Each row was made from one small tree. Brackets hold a mark, then the marks that hang from it, in the order of their numbers. Every link used is in the known rows. Write each row's tree.
Known rows:
(z_399 (z_707 (z_640 z_59)) (z_981 z_927)): [ -58 -139   33  155  232 -128 -142  299  -49   48   22  101  -36 -159
    9 -116  -53  176  -94  174 -402  -17  429  -31 -419  -40  117 -227
  354 -269   73 -134  -28 -101  556  -24  611  -17  341  293   39 -124
   -6  109  326   79 -129   45   40  -18  -23  -64  138   48 -214]
(z_707 z_59 (z_640 (z_981 z_399))): [ -63 -277   55  -77  -80 -250 -134  -64  -75   58 -129   64  -15  163
 -206  -69 -378  -91   34  253 -161 -183  322 -166   91  -94  -55 -121
 -151 -182   -3  -26 -245 -143   32  151  164  -82  160  299 -127  -25
  -25  146  -76  -30    5   49   72 -213  101  -13  -52  116   35]
(z_981 (z_389 z_399 z_484 (z_927 z_640))): [  48   52  -68  -89  121   13   69  117  105 -253 -132  -96  -54 -489
  238  -68  -15   -8  -80  -71 -255  113  290  112 -167 -187  -30   39
  -10   31    5  -45  -12  100  248 -237  340 -123  209  446  438 -195
  -82  127  446  -61   68  -87  -27  -17  121  -94   37  106  546]
(z_225 z_35 z_399 (z_981 z_389)): [-216   44 -365  232  431   85 -328  -56  124 -144 -107 -101 -107 -167
  145   35 -211   52  -85 -122 -112  491   87  148 -412  268  162 -222
  295 -274  -25 -565 -165  163  421    8   18 -122  126  385  131  181
  -28  -26  591  -10 -336 -138  183  142 -295 -109   71   95    6]
(z_707 z_35 z_59 (z_225 z_484)): [ -29 -178  317  114  199   21 -165  149   -4 -465   74   86 -132  327
  -31 -117  170  222  112  -17 -111  191  -95   62 -119   86  112 -215
  344   90  127 -206 -332  222  141  505 -408  -87   56 -232  -17   13
   12   65  -73   25 -107  281  235 -163  -48  -87   19  -51 -584]
(z_981 z_389 (z_927 z_399)): [  -9  161 -288 -111   81   21  -13   79  125   68 -140 -113  -29 -315
   60 -142    1 -197  -37   54 -195  106  418  110  -39 -140   45  193
  107 -114  -53  -94 -142   48   74 -198  397  -94  159  476  320 -123
   -5   63  415  -35  140  -35  -34 -138   77  -91    3   96  738]
(z_370 (z_536 (z_399 z_707 z_981)) (z_838 z_59 z_572)): [  17  235  -65  -54 -123  -37  -60  114 -279  399 -146  -14  114  -33
 -117  145  -66   39   26   51  347  100 -226  -66   61  117 -120 -125
  -66  141   30  287  139   31 -390  -58  196   66  217  188  187  306
  144 -204   -2  -90  237   33 -186   80  -17   19  -23 -233 -555]
(z_981 (z_927 (z_640 z_59))): [  11  -32  -46    8  109   12   27   61  -12   50   39   35  155  -77
  -84  -42   46  -11  -20   89 -260  -43  180   29 -163 -121   68   -8
  136 -159   26  -73   89  -38  210 -156  156 -112  231  332  263   -6
  -73   91  -13   -2  -16 -151   11   -3  103 -108  -39   20  346]
(z_572 (z_370 z_536) (z_484 (z_389 z_399))): [ -86   89 -507   42  -62  136 -123   90 -388 -144 -144  -66   11  -36
  -82  198 -132 -179   91 -163   85  125 -212  110  155  208 -105    8
 -637  -62   17  -38  -22  407 -296 -126   85  117 -156  -35   29  199
   49 -236  -30  -75  177   -1   33  139 -323   45  -79 -121  358]
(z_838 (z_927 (z_399 (z_707 z_35) (z_981 z_389)) z_640)): [ -79  -67  -97  -45  146  -82  -23   46  219  199   71   28 -150   10
  -34 -123 -144   68  -16   98  -12 -156  234   46   96 -138  100  160
   14   62  -35  146  -68   52  116 -176  302   25  268  342  162  -74
  -53    9  716   40   62  105 -124   20  -26    1  -52    6  322]
(z_838 z_59 (z_225 z_35) (z_927 z_640)): [ -35 -166 -180 -197   49  -16   39 -229  104  422   78   76   87  334
 -351   90 -246   69  117  174  232   61 -317 -197  155  -71   17  184
  106  192 -133  159   84   21 -135 -136 -422 -175  120  433    2  222
 -123  -27   -4   56   64  -86  -90   61    6  -38 -209   19   21]
(z_838 (z_572 (z_225 z_981) (z_484 z_536)) (z_927 z_399)): [ -64  -90 -591  -87  102  -56 -120 -204   34  164   17  -73   43  -37
  -75  229 -197 -345   53   30   87  208  -84   -2  239  106   -7  117
 -247  315 -175  -62   58  247 -178 -257 -238  -12 -242  213 -582   82
  -95  -89  308    4   71   10  -21  106 -210   39  -94  -94  826]
(z_399 (z_707 z_225 (z_640 z_59)) (z_981 z_389 z_927)): [ -57  -97   58  161  304 -157 -174  356  -11  -69   -5   62 -113 -236
   85 -172  -85  206 -105  158 -474  132  377   81 -545  -59  177 -238
  509 -161   40 -262 -166   21  522   71  590  -83  377  322  223 -170
  -13  151  493  103 -136  139   72 -126  -32 -143  137   35 -176]
(z_389 z_484 (z_927 z_399 (z_640 (z_59 z_370 z_536)))): [  54 -168  142 -130   31  -64  157   60   26 -163  -49  -26  -43 -324
  108   39  -39    3  -31 -128 -238  -64  212  -23   24 -249 -137   43
  159  -72   80  135  102  -26  226 -132   89  -63  275  267  184 -174
  -33   90 -100  -86   98  -33  -61   11  148  -72   30   40  228]
(z_225 (z_35 z_927) z_399): [ -92   29  -69  136  312   94 -273  -87  173 -255   -5  -34  -40  -32
  -52   67  -99  143    5 -183   25  374 -132   14  -92  236  161   30
  140 -285   31 -219  -42  183  345   32  -71  -49   71  175 -128  215
   36  -13  429    6 -161  -82  159  112 -231   -6   -5  136 -138]
(z_59 (z_640 (z_838 (z_572 z_225 z_484)) z_927 z_981)): [-116 -139 -174 -242 -121 -252   13 -546  -33  808   71  -78   34  485
 -171  106 -282 -327   19  317  103 -216 -302  -76  315 -135   54  104
 -603  210 -176  -20   92 -117 -281  -52 -426 -112  -22  251 -141  118
 -211  192 -227   35   70  -99  -96  -42  131   43  -69 -122  706]
(z_572 (z_225 z_981) z_370 z_484): [ -27  -56 -655  137  186  101 -187  -39 -214   27   40  -57  192 -139
  -76   92 -232 -195   97 -111   38  316 -358  105 -135  364   62 -178
  -34   63  -86 -555   -7  301  -62 -137 -161   25 -231  127 -165  246
  -81 -120   27  -39  -13  -54  155  240 -326   -1 -115 -115  260]
(z_59 z_370 (z_536 (z_399 z_981)) (z_640 z_927)): [-133   48  119 -163 -324 -279  -15 -214 -337  638   -5 -103  -76  539
  -99  281 -198 -281   -2  104  -96 -122  235 -122  -31 -239 -167 -177
 -402  -72   -3  415  -24 -205 -381   26 -183  -92  219   18  131   58
  156   46 -528  -35  -14    4 -107  -63  112  104  171   -7 -446]
(z_399 (z_707 z_59 z_640)): [ -43 -284  191  108   67 -105 -193  190  -46 -204   14  118   -9   36
  -27  -90  -48  186    5  153 -168  -93  138 -155  -86   30  -51 -226
  109 -116   88  -84  -33  -44  355  197  290   60  184   52 -104  -37
  -18   76   97  -12    7  123  119 -137    5   -1   39   70 -234]
(z_838 z_59 z_225 z_370 z_927): [ -27   49  -13 -212 -177 -115   92 -282  -35  550  -21  -23  127  352
 -312  278 -136 -204  104  215  202  118 -508 -206  224 -114  -88  102
 -232  305 -133  369  218  -74 -575  -83 -648  -42   58  399 -256  317
  -14 -118 -133   47  302  -81 -245  -28   89   -9 -193 -129  125]
(z_225 z_35 (z_981 (z_389 z_484 z_927) z_399)): [-106   82 -248   62  373   91 -198   65  152  -94 -122  -79 -144 -323
  164  -69 -138   59  -92 -102 -143  361  171   99 -268   92   72  -16
  343 -217  -34 -457 -156  215  479  -75  293 -113  161  502  164   25
  -27   46  570   -4 -181 -120   77  120 -143 -145  106  171  253]
(z_927 z_399 (z_640 (z_838 z_59 z_225 z_370) z_981)): [ -64 -201 -183 -274   41 -219  183 -354   54  472  -24   18  -30  154
 -109   -8 -190 -215   66  203  181 -293  -98  -64  199 -230  -76  251
 -177  127 -108  455  191 -183 -389 -171 -107  -24  152  318   66   40
 -125    5  134  -42  161  -75 -146  -82  121   -3 -240   -9  748]
(z_370 (z_536 (z_838 (z_225 z_399)))): [ -43   92 -219  -30 -152    5  -47  -35 -131  143 -117  -47    0 -139
  -33   51 -157 -165  -20  -65  169  120   91 -147  143   58 -200 -129
   79  -62  -37  143  -46    2 -288  -62   -4  -19  -44  -92  -26   68
  101  -38 -340  -64  200   27  -71  -24   -3   43  -17 -147 -356]
(z_707 z_35 (z_640 (z_981 z_927))): [-123  -43  -24  -30  105 -115  -94  -85   51  100   24   89   -9  293
 -366  -58  -64    3   39  189   54  -76  318  -56  103   19  151   51
   97 -287   33   81 -264   14  186  192   94 -129  175  220 -181    5
   48  114  125  109  -25   31   72 -119   41   18   70  137  -49]
(z_59 (z_370 (z_838 z_225 z_572 z_927)) (z_536 z_399)): [ -28  194   50 -195 -359 -168    0 -226 -297  445  -20  -81   97  313
 -162  470  -67 -364   63   43  222  199   30 -146   90  -20 -234  -52
 -115  299  -61  408   93  -63 -639   18 -473  -43   19   78 -395  179
  223 -108 -413  -64  171  -20 -143  -41  143   80   68  -27 -483]
(z_640 (z_59 z_370 z_536) (z_838 z_572) z_927): [-178 -116  287 -143 -212 -270  107 -474 -274  725   87  -64  134  556
  -36  343  127 -365   57  284 -207 -209 -241 -162  142 -319 -221  -86
 -644  200   -7  164  493   15 -370  210 -667  -81  114  286 -370  235
    3  117 -635    1    7 -196  -76  -88  264  -52  -45 -106  521]
(z_35 (z_927 (z_640 z_59))): [  53   15  198  -73   94  -43  -22  -94   -1 -109   82   38  175   49
 -206   39  -94   45   45  -75  -66  -60   -1   -8   41 -131  113   99
 -166 -289   28  127  141   67  148  -91  129  -39  212  270   56   86
  -24   95  111   -3  -24 -184   74   26    5  -21 -100   23  174]
(z_370 z_536 (z_838 z_225)): [  38  177 -233 -161 -225   43    9  -90 -142  298 -116  -43  116   -4
 -196   96 -136 -174   25   23  381  123  -76  -89  260  114 -136   18
   30  163  -77  198  -20   28 -435  -66  -38   14   14  147  -32  214
   83 -110 -280  -52  329    7 -126  -19   53   23  -77 -152 -312]
(z_484 (z_536 (z_399 (z_981 z_389)))): [ -49  123 -302   68  100  -93 -106  203 -123 -249 -162   -1 -169 -222
   93   55  -90   33  -72   -2 -228   88  359   68 -215   49  -36  -70
  -91  -35    0   19  -58   49   72 -105  274   29  -25  -52  -66  -62
   22  -43  146  -50 -126   70   24   12 -158   19   71   48  237]
(z_572 (z_225 z_399) (z_370 z_838) (z_484 z_389 z_536)): [ -56   89 -748  107  129  133 -247  -68 -360 -252 -163  -97   42 -109
 -108  304 -346 -277   43  -97   22  475 -399  143  -70  546   51 -106
 -337  141 -154 -662  -54  337 -213  -87 -465  113 -285   51 -429  386
 -101 -158  -28 -130    0   -2  171  237 -472   27 -161 -152  428]
(z_640 (z_59 (z_536 z_370)) z_838 z_927 z_981): [-263 -184  167 -206 -209 -363   12 -471 -195  774  -40  -57 -132  623
 -109  180 -132 -338   78  391 -111 -478   26  -78  382 -338 -129   84
 -860   64 -119  200  172  -24 -417  116 -487  -52  146  151  -91   69
  -50  157 -493   12  -39  -70 -118  -97  177  -23  -59   14  683]
(z_838 (z_59 z_536) z_370 z_572): [  19  117  139 -184 -245  -46  128 -236 -287  353  -52  -33  235  223
 -143  419  154 -174   77   69  157  154 -575 -214   74  -80 -236  -44
  -80  121    8  301  377  -57 -575  112 -470  -61   66  237 -200  437
  131 -176 -503  -42  225 -158 -133  -48   82  -10  -94 -157  -27]
(z_707 (z_225 z_35 z_399 z_484) (z_640 z_838 z_927)): [-153 -267  116  130  281 -119 -269  -84  -17 -125   86   38  -65  435
   26  -78 -156   23   46  115 -260   81 -228  145  -74   87  192 -284
 -116  -19   23 -303 -156  306  243  341 -388 -153  138  118  -78   58
 -145  162   23   96 -257  199  212 -113  -81 -128  -36   29  123]
(z_399 (z_707 z_35 z_59)): [ -87 -186  203  154  181    3 -170  176   74 -219   67  104 -143   96
  -15  -93  201  290   18   87  -16   25   12 -124  -96   99   -6  -90
  278   -1  110  -73  -41   34  326  284  114  102  131 -102 -106   13
   38   20  281    3    1  148  108  -77  -54    7   75   41 -376]
(z_389 z_399 (z_927 z_640)): [ -13   -4   13   20  193   50   34  145   33 -160  -81    7 -122 -240
  156   -3   93   21   11  -12 -174  -19  253   75 -159 -150  -21   14
  -74 -167   57  283   58  -43  115 -374  271  -78  157  123  275 -139
   15   42  454  -41   45 -148  -61   87   34    3   41   56  239]
(z_838 z_225 z_370 (z_927 z_399)): [ -47   39 -191 -198 -130 -134   89 -279  161  447    3  -49   14  143
 -168  197 -147 -319   59  115  226  110 -145 -126  335  -99  -96  209
 -203  345 -143  463   82  -53 -531 -213 -425   19  -67  317 -454  101
    6 -128  245   44  354   19 -260  -68   81   66 -143  -33  430]
(z_59 (z_640 (z_838 z_370))): [ -22   67  146 -148  -96 -133   75 -245 -115  473   32  -40  143  305
  -16   24  -89 -125  -22  169    1 -146 -243  -79   83 -143  -35 -111
 -343   58   -3    9  244 -191 -138   68 -262  -31  109  166   -7  225
  -86  112 -327    0   78 -146  -72  -54  187   18  -30 -154  223]
(z_225 (z_35 z_927) (z_399 (z_707 z_59))): [-118 -125   40  222  369   68 -388   39  182 -386    6   16 -108  -57
   -2   24  -52  282    4 -119  -52  355 -132  -63 -158  270  120  -56
  243 -272   73 -287  -31  163  527  128   56   30  147  129 -147  191
   26    3  548  -18 -138    4  206   58 -253  -11   20  157 -272]
(z_927 (z_399 (z_707 z_35 (z_225 (z_981 z_389)))) z_640): [ -82 -201  -81   32  370  -41  -29  119  208 -148   67   77 -231  -64
   85 -219   16  191   -4    0   66  -83  139   98 -103  -45   66   87
  366   -3   12  157  -91   71  157    9  383   58  241   28  312 -135
  -37   -7  712  -12  -46  166   46  -76 -133  -44  -37   37  224]
(z_536 z_370 (z_838 (z_225 z_35 z_484 (z_981 z_389)))): [ -53  157 -150 -172  -73   12 -144 -126 -143  130 -125  -34   19  -44
  154   46  -82 -265   -8   -4  119  251  404  -88   26  133 -101 -212
  277 -140 -147 -264 -214  -60  -99   -9 -270 -129 -168 -197 -396  -42
   44  107 -360 -157   11 -107   25   72   67   43   63  -45 -261]
(z_399 z_707 (z_981 z_927)): [ -47  -33  -77  182  227  -26 -148  294   52   27   23   47 -142 -267
  114  -77   55  165 -117   72 -279   93  325   35 -408   36  135  -95
  466 -157   38 -124  -43  -78  467 -126  553   46  221  144   73 -152
   16   42  506   55  -64   70  -28   51  -77  -44  168   23 -196]
(z_484 (z_389 (z_399 (z_707 z_35)) z_927) z_536): [-185   99 -144  125  239   59 -166  222 -159 -583 -253   19 -419  -75
   95  267   70   21  -39  -33 -230  157  385   73 -131   78  -43   65
 -395 -261   11  165  -53  172  234 -145    4   90  -46 -229 -291  -97
   50  -48  418  -27 -105   -1   64   73 -332   59  176  127  356]
(z_399 z_707 (z_981 z_389)): [ -48  -22  -72  112  186  -57 -114  234   47  -13   -8    2 -189 -299
  186 -118  -24  166 -124   48 -234  105  264   52 -418   13   97  -81
  369  -20   -1 -194  -84  -23  382  -51  569   33  203  196  173 -148
  -14   47  603   35  -63   92   -6   12  -72  -41  119   22 -146]
(z_225 (z_35 (z_927 z_640)) z_399 z_981): [-175   10 -212  238  489   77 -366 -117  138 -236   -2  -23    1  -51
  -35  114 -253  118  -41 -211  -42  411   35  113 -307  257  246 -168
  231 -519   22 -337  -55  164  511  -73   40  -85  198  356  -13  239
   -8   -7  609   -3 -357 -223  213  218 -345  -64   36   97 -102]
(z_640 z_59 (z_981 z_389 z_399 z_927)): [ -89  -26 -148 -159   70 -196   10  -98   37  364 -164  -88 -206  -53
  -58 -114 -194 -203  -18  282 -219  -97  160   42  -17 -230   24  275
 -206   80 -170 -139 -107  -36 -157  -78  199  -81  190  451  353  -78
  -81  136  228   14   -5  -39  -70 -158   79 -157  -90  107  823]
(z_640 (z_838 z_59 z_370) (z_981 (z_927 z_399))): [-109   51  -22 -196  -26 -217   40 -306  -69  607 -124  -61   -3  212
 -115   83  -38 -302   62  309   18 -236 -201  -21  224 -192  -21  201
 -408  -39  -74  245  232 -125 -337  -51 -226   -3  194  375   -2  174
  -43   34  -44    7  208 -125 -187  -85  165  -48 -121  -28  821]
(z_707 z_35 (z_225 z_399 z_484) (z_640 z_59 z_838)): [-143 -234  356  163  393 -147 -141   34  -98 -272  113   89  -61  491
  -35 -146   12  143   68  111 -258  102 -152  119 -245   27  184 -375
   68   80  125 -262  -85  248  216  606 -456 -125  202  -23  -97   93
  -68  169  -66  114 -358  205  297 -185  -51 -163  -17  -92 -284]

Which tree is each row?
[ -38   25  207 -239 -228 -155   30 -213 -151  639  -25  -54   48  525
 -229  134 -213 -115   87  247   69 -207 -333 -145  268 -222  -44   35
 -445   63  -72  169  150 -131 -332   53 -423  -32  246  222  151  278
   -9   38 -354   -9  149  -71 -172  -11  114   -2  -90 -163  -16] | (z_838 (z_59 z_370 z_640) z_927)
[ -59 -172 -530   88  354  137 -264  -62  -89 -188   88  -50  112  -49
  -66   33  -85 -130   68 -138  -14  388 -124   44 -250  356  103 -115
  155  -15  -86 -436 -112  356  344 -102  -89 -116 -179   76 -201   85
 -113  -42  124   50 -177  -52  271  256 -307    6  -14  103   37] | (z_572 (z_225 z_35 z_981) z_484)
[ -84 -198   96 -132  -53 -292   -7 -146 -143  268  -71   26  -37  239
 -180  -13 -267 -173   31  257 -130 -240  156 -109   50 -153  -61  -10
 -276  -77  -55  101  -48 -106 -106  143   71  -55  169  208 -100  -13
   -3  123 -157   24  -37   -6   14 -153  104  -32  -57  102  193] | (z_707 (z_640 (z_59 z_370) (z_981 z_399)))
[  69   18 -439   29   28   82  -79   -1 -152    8   29    7  140 -115
    7    9 -225 -116  101  -18   -9  106 -312   59   85  225   -8 -118
  -66  184 -116 -490   31  222 -159 -135 -405   10 -177   65  -70  236
 -133  -32 -214  -88   95   72   59  136 -147    7 -220  -88  383] | (z_572 (z_225 (z_484 (z_536 (z_838 (z_927 z_640))))) z_370)
[ -30   58 -104  -25  134   -6  -44  128   67 -116 -110  -72 -156 -245
  232 -118   67    0  -34   55 -104   63  189   75 -158  -82  -43   50
 -126  117  -44    3  -23  104   53  -87  391    8   96  178  341 -117
  -13   32  559  -23   27   31   16  -92  -16  -36   19  115  426] | (z_981 (z_389 (z_399 z_707)))
[ -93  -32  129  128  299   -8 -112  295   57  -99 -102   33 -316 -190
  195  -64  136  206  -23   70 -245   88  410  -17 -323  -86   20 -131
  160 -226  126  165  -81 -126  366 -166  413  -18  242   63  119 -139
   98   71  655   -3   -4  -11  -29   53  -36   40  210   31 -328] | (z_389 (z_399 (z_707 z_35 (z_59 z_640)) z_981) z_927)
[-150   14   98  114  201  -36  -85  188 -171 -210 -167   10 -233  -45
   75  185 -105    3  -32  -16 -287  111  437   73 -310  -66   44 -105
 -352 -310   45  176  -72   24  277 -218  110  -34  159  100  -28 -159
   32   11  511   27 -153  -80   10  115 -163   31  172   99 -130] | (z_484 (z_389 (z_399 (z_707 (z_640 z_59)) z_981) z_927))
[ -58   79   15 -105  199  -14  -31 -136  196  -50   56   21  -75  134
 -248  -69   23   50   58  -47  188   -2  161   22  161  -48  162  300
   48 -225   18  223 -133  128   86   50  153  -35  169  208   -5   31
   60   53  516   31   34  -24   55  -43  -46   33  -28   95  167] | (z_707 (z_35 (z_927 z_399 (z_640 (z_981 z_389)))))
[   0   11  312    6  -23  -20 -250   -3 -119 -188  -51    9   77  147
 -132  126   -4   86  112  -77   41  244 -175  -85   43  137  -46 -158
  217 -175  103  -16 -131  185   15  327 -285  -56  150  -35 -169  273
  175   -3 -231  -53  178   52  104  -76   25  -12  -11    3 -696] | (z_707 (z_59 (z_370 z_536 z_838)) (z_225 (z_35 z_927)))
[ -65  182 -125   23   37  -57 -106 -149  -51  204  -87  -35    9 -156
   65  161 -105 -247  -91   56   26  327   41 -120 -144  130  -66 -260
  304 -142 -107 -115   -8 -224 -178  -70 -231  -12   -6   70 -380   90
   33   43  -96  -63   90 -109  -72    8    7   13   41 -153 -154] | (z_536 (z_838 (z_225 (z_399 z_707) (z_981 z_927)) z_370))
[  45   71 -119 -112   67  -25   57   67  104 -184 -145 -118  -58 -386
  258  -90  -24  -37  -76  -48 -132  105  232   88  -85 -141  -72   32
 -155  192  -38  -53  -24  148   95  -73  281  -48   98  324  365 -156
  -66   78  354  -46   12   20    8  -83   64  -73   18  131  535] | (z_981 (z_389 z_399 z_484))
[ -34  120  131   -8 -110  -82  -99  144 -244   10  -46   13 -124   33
   64   97  -36  -14    1  -34   35    2  248 -118  -15  -22 -216 -190
   33  -96   16  201  -66  -39 -203   39  113   26   84 -257   66  -50
  166  -28 -327  -59  -38  146   -5  -45  -36   82  136   26 -579] | (z_59 (z_536 (z_399 z_707) z_838))
[ -42   41   46 -202 -137 -177   84 -342  -39  642   62  -41  142  389
 -116   88 -207 -202   -4  228   75  -86 -251 -131  183 -174  -30  -42
 -367  222  -78   89  231 -197 -261  -15 -449  -63   58  275 -173  220
 -117  112 -270   37  134 -135 -138  -68  207   26  -63 -165  276] | (z_59 (z_640 (z_838 z_225 z_370 z_927)))
[ -85  -83  163   24  265  -85 -112  110   48   45   -1   59 -199  157
  -44 -180    5  107   -9  165  -19  -54  -55  -88  -57  -45    9   87
   20   16    7   55   77   80  104  202  352  131  197  139  -50   36
   41   83  487   29  -81   98   49 -120  -76  -75   -8   56  107] | (z_981 (z_399 (z_707 (z_35 z_927) (z_640 (z_838 z_59)))))
[ -43   29 -166   -1  360  140 -314  -18   31 -303   19  -17  -34   82
   28  -46  -75   -6   88 -211  -19  212   82  190    5  149  211    8
    6 -422  -11 -262 -201  349  433  -43   93  -75   79  205   46   58
  -60  -18  305   14 -214  -28  241  146 -286  -52   12  151  201] | (z_225 (z_35 (z_927 z_399)) z_484 z_981)
[ -24   89 -165   39  188  -16   -7  165   33   37 -121  -30 -129 -243
  201  -44   45  -29  -47   35 -187   56  456   89 -273 -107   18  -59
  -52  -94   14  203  -29  -44   82 -269  412  -34  107  142  211 -141
   58    8  479    7  -87  -38  -43   47  -43    3   96   86  128] | (z_389 (z_399 (z_981 z_927)))
[  52  165  -40 -169  -85   36  -10 -189  -92  123  -10    2   83   -5
   20   75   20 -204   13   12  130  225 -131 -150   81  118 -104  -98
  215  -23 -102  -92  -61  -70 -205    9 -379  -98 -118  -22 -374  103
  -17   37 -443  -44  187  -43  -30   15  105   55  -56  -61 -145] | (z_536 (z_838 (z_225 z_35 z_484) z_370))
[-128  -59  -27  264  311  -66 -206   57   47 -204  -41  -32 -195   -9
  143   59 -182   69  -47  -91  -95  321 -108  202 -337  142  154 -293
  281  -18  -12 -218 -164   79   19  136 -224   -7   45 -142   69   12
   16  -13  314   26 -286  113   99  -10 -260 -117   73 -116 -311] | (z_707 (z_225 z_399 z_981))
[ -16 -252 -101  -42  196  -43   39   88  154  -59   54   77 -144 -120
   88 -190  -17  114   -2   26   53 -242  130    7   30  -93  -34  146
  152   14   -1  249   49  -47   99 -144  448  103  189   35  266 -150
  -73  -22  493  -57   51  112  -18  -42  -55    8  -95   57  381] | (z_927 (z_399 z_707) z_640)
[ -46  248   76 -189 -179 -171  -79   -6 -235  383 -216  -66   24  195
  -31   75 -159 -110   51  130  263  -33  173   20  107   23  -57  -82
 -376   99  -59  199  -74 -132 -446  -35  -87   10  109  -72  140   95
  110  -39  -24 -184   64  -36 -146   47  105   68   25  -53 -283] | (z_536 (z_370 (z_838 (z_59 (z_640 (z_981 z_389))))) z_399)
